Here is a tiny trained network, its code and every weight. The questions are about switching its units off for an input and a class, where a switched-off unit gives its printed mean instead of its output.

import numpy as np


def w(rows, s, z=0):
    codes = np.array(rows[::2]) - 128.0
    scale = np.full(codes.shape[1], s)
    scale[-1] = z or s
    return codes * scale


def f(y):
    return y / 2 * (1 + np.tanh(0.7978845608 * (y + 0.044715 * y**3)))


def log_softmax(a):
    a = a - a.max(-1, keepdims=True)
    return a - np.log(np.exp(a).sum(-1, keepdims=True))


def net(x, mask):
    res = np.array(x, float).reshape(1, 4) / 4 @ E
    y = f(res @ A[0][:, :-1].T + A[0][:, -1])
    res = res + np.where(mask, y, B[0][:, -1]) @ B[0][:, :-1]
    return log_softmax(res[-1] @ U[:, :-1].T + U[:, -1])


A, B = {}, {}
E = w([
[126,182,229,186,183,179],'x0',
[127,244,96,103,151,58],'x1',
[128,182,73,140,83,232],'x2',
[126,122,87,241,128,87],'x3',
],0.011)
A[0] = w([
[114,146,78,212,140,84,100],'neuron 0',
[73,222,104,110,170,113,89],'neuron 1',
[109,135,99,118,173,140,253],'neuron 2',
[177,135,130,215,99,85,102],'neuron 3',
[144,166,195,178,197,182,95],'neuron 4',
[154,25,174,185,115,189,112],'neuron 5',
[96,109,71,229,124,111,124],'neuron 6',
[119,77,174,106,248,39,108],'neuron 7',
[140,74,74,86,95,118,103],'neuron 8',
[153,177,97,100,106,203,131],'neuron 9',
[74,66,124,133,133,162,85],'neuron 10',
[125,102,95,102,118,91,104],'neuron 11',
[108,201,133,109,162,89,114],'neuron 12',
[80,39,174,106,89,170,129],'neuron 13',
[129,162,115,118,148,109,129],'neuron 14',
[124,64,143,137,129,146,104],'neuron 15',
[128,212,116,125,89,66,131],'neuron 16',
[157,197,114,112,119,84,99],'neuron 17',
[104,41,124,134,107,171,120],'neuron 18',
[131,103,166,115,146,57,87],'neuron 19',
[156,63,143,153,62,177,105],'neuron 20',
[141,142,149,34,142,160,112],'neuron 21',
[105,185,99,108,175,98,117],'neuron 22',
[115,127,146,38,111,140,100],'neuron 23',
[124,201,131,81,138,96,130],'neuron 24',
[137,110,65,96,73,127,97],'neuron 25',
[121,112,160,97,157,75,114],'neuron 26',
[95,88,42,109,145,119,115],'neuron 27',
[125,67,167,140,151,62,106],'neuron 28',
[74,139,157,33,110,143,107],'neuron 29',
[125,155,84,143,91,182,97],'neuron 30',
[123,60,168,161,133,188,96],'neuron 31',
[98,110,97,184,154,113,84],'neuron 32',
[141,111,62,214,128,105,94],'neuron 33',
[117,199,112,112,118,90,94],'neuron 34',
[114,138,125,207,186,134,124],'neuron 35',
[101,192,247,160,153,170,95],'neuron 36',
[144,154,200,20,141,179,94],'neuron 37',
[119,83,87,86,88,69,119],'neuron 38',
[196,151,133,144,100,164,86],'neuron 39',
[154,72,34,81,64,76,116],'neuron 40',
[118,129,95,89,96,104,97],'neuron 41',
[104,113,141,69,136,159,121],'neuron 42',
[126,180,56,167,124,203,102],'neuron 43',
[117,149,221,156,158,111,121],'neuron 44',
[76,187,94,136,96,223,85],'neuron 45',
[53,127,96,224,111,117,107],'neuron 46',
],0.013,0.019)
B[0] = w([
[180,127,158,107,105,40,164],'neuron 0',
[146,143,51,122,175,90,169],'neuron 1',
[126,37,173,241,171,188,252],'neuron 2',
[177,126,168,86,99,57,155],'neuron 3',
[25,254,165,141,177,99,185],'neuron 4',
[160,126,51,150,179,107,199],'neuron 5',
[199,94,214,69,111,72,175],'neuron 6',
[80,87,85,58,20,218,198],'neuron 7',
[81,170,127,127,152,102,169],'neuron 8',
[105,80,140,68,79,199,184],'neuron 9',
[135,153,71,107,142,99,141],'neuron 10',
[85,165,145,79,129,122,149],'neuron 11',
[150,127,38,173,152,106,168],'neuron 12',
[162,112,65,175,182,104,191],'neuron 13',
[146,109,97,156,159,148,148],'neuron 14',
[141,134,48,123,158,117,151],'neuron 15',
[153,105,78,150,177,134,185],'neuron 16',
[152,136,54,137,167,104,161],'neuron 17',
[176,157,55,163,168,107,175],'neuron 18',
[96,101,67,11,33,158,153],'neuron 19',
[144,131,59,127,157,115,166],'neuron 20',
[200,119,203,104,91,52,171],'neuron 21',
[159,122,59,148,166,119,165],'neuron 22',
[177,135,196,80,105,64,160],'neuron 23',
[178,116,62,199,166,116,177],'neuron 24',
[53,212,145,98,132,129,165],'neuron 25',
[132,86,97,75,63,197,158],'neuron 26',
[88,180,165,128,167,136,164],'neuron 27',
[121,91,72,39,49,208,170],'neuron 28',
[195,114,200,100,92,33,167],'neuron 29',
[96,105,102,45,45,168,158],'neuron 30',
[139,153,45,151,153,81,172],'neuron 31',
[171,174,126,56,106,68,136],'neuron 32',
[172,121,196,84,118,57,159],'neuron 33',
[152,135,55,128,167,107,159],'neuron 34',
[129,157,191,101,143,85,166],'neuron 35',
[36,214,168,134,178,125,195],'neuron 36',
[190,126,207,55,110,25,182],'neuron 37',
[48,188,175,135,159,148,180],'neuron 38',
[109,145,103,54,102,119,133],'neuron 39',
[31,206,195,178,186,128,208],'neuron 40',
[109,147,130,114,151,130,150],'neuron 41',
[176,91,157,106,130,78,156],'neuron 42',
[79,75,86,49,36,208,179],'neuron 43',
[61,171,153,100,120,158,179],'neuron 44',
[87,96,81,35,55,175,176],'neuron 45',
[179,115,193,53,111,61,162],'neuron 46',
],0.0096,0.019)
U = w([
[4,209,187,123,183,122,116],'0',
[177,116,24,139,198,109,104],'1',
[211,107,235,91,100,68,122],'2',
[65,82,90,78,18,185,104],'3',
[126,8,232,251,178,215,248],'4',
[146,157,158,204,69,147,100],'5',
],0.014)

Each question gives the input, the list of numbers given to net, and the class t.
The units are the neurons (one row each of A and B). Each row of codes is followed by its name. A weight is (code - 128) times the scale printed after its matrix; where a second scale follows, it is the last column's (A, B and U).
mask holds one flag per neuron, in row order. A switched-off neuron (its flag False) gives its mean, the last column of its row in B, instead of its output. The means were averaged over made-up inputs and are rounded, as every weight is.
A unit's drop is (log p(t) with every unit on - log p(t) with that unit switched off) / (log p(t) with every unit on - log p(t) with every unit switched off).
The circuit of an input: a set's keep is (log p(t) with only the set's units on - log p(t) with every unit switched off) / (log p(t) with every unit on - log p(t) with every unit switched off). Starting from the 12 units with the biggest drops (on a tie, the unit counted first), units are removed one at a time, each time the one whose removal leaves the highest keep (on an exact tie, the one counted first), for as long as the keep stays at least 0.8.
circuit, biggest first: the units of the circuit, biggest drop first
top k neurons: the k neurons with the biggest drops, biggest first
drop of u: that unit's drop, to one decimal
input [5,-5,5,6], class 2: circuit, biggest first -> neuron 6
input [-5,-4,5,-6], class 2: top 2 neurons -> neuron 29; neuron 21
input [4,5,5,-2], class 1: top 2 neurons -> neuron 7; neuron 1
input [0,6,5,-7], class 2: top 2 neurons -> neuron 37; neuron 21
input [6,-5,-3,-7], class 2: top 2 neurons -> neuron 37; neuron 40
input [-1,7,0,-7], class 1: top 2 neurons -> neuron 24; neuron 12
input [-4,-6,-3,7], class 2: top 3 neurons -> neuron 6; neuron 33; neuron 46
input [6,6,8,2], class 3: top 2 neurons -> neuron 43; neuron 45
input [-6,6,-2,6], class 0: top 2 neurons -> neuron 40; neuron 38
input [0,-4,7,6], class 3: top 4 neurons -> neuron 43; neuron 45; neuron 30; neuron 37
input [-5,5,0,3], class 0: top 3 neurons -> neuron 40; neuron 38; neuron 5
input [-3,1,1,-2], class 4: top 2 neurons -> neuron 4; neuron 36
input [2,-8,-3,8], class 1: top 3 neurons -> neuron 5; neuron 31; neuron 18
input [-8,-8,7,3], class 0: circuit, biggest first -> neuron 40
input [5,6,8,4], class 3: drop of neuron 43 -> 0.6
input [-6,2,-3,-3], class 0: drop of neuron 37 -> 0.0
input [4,-1,0,5], class 2: drop of neuron 6 -> 0.1
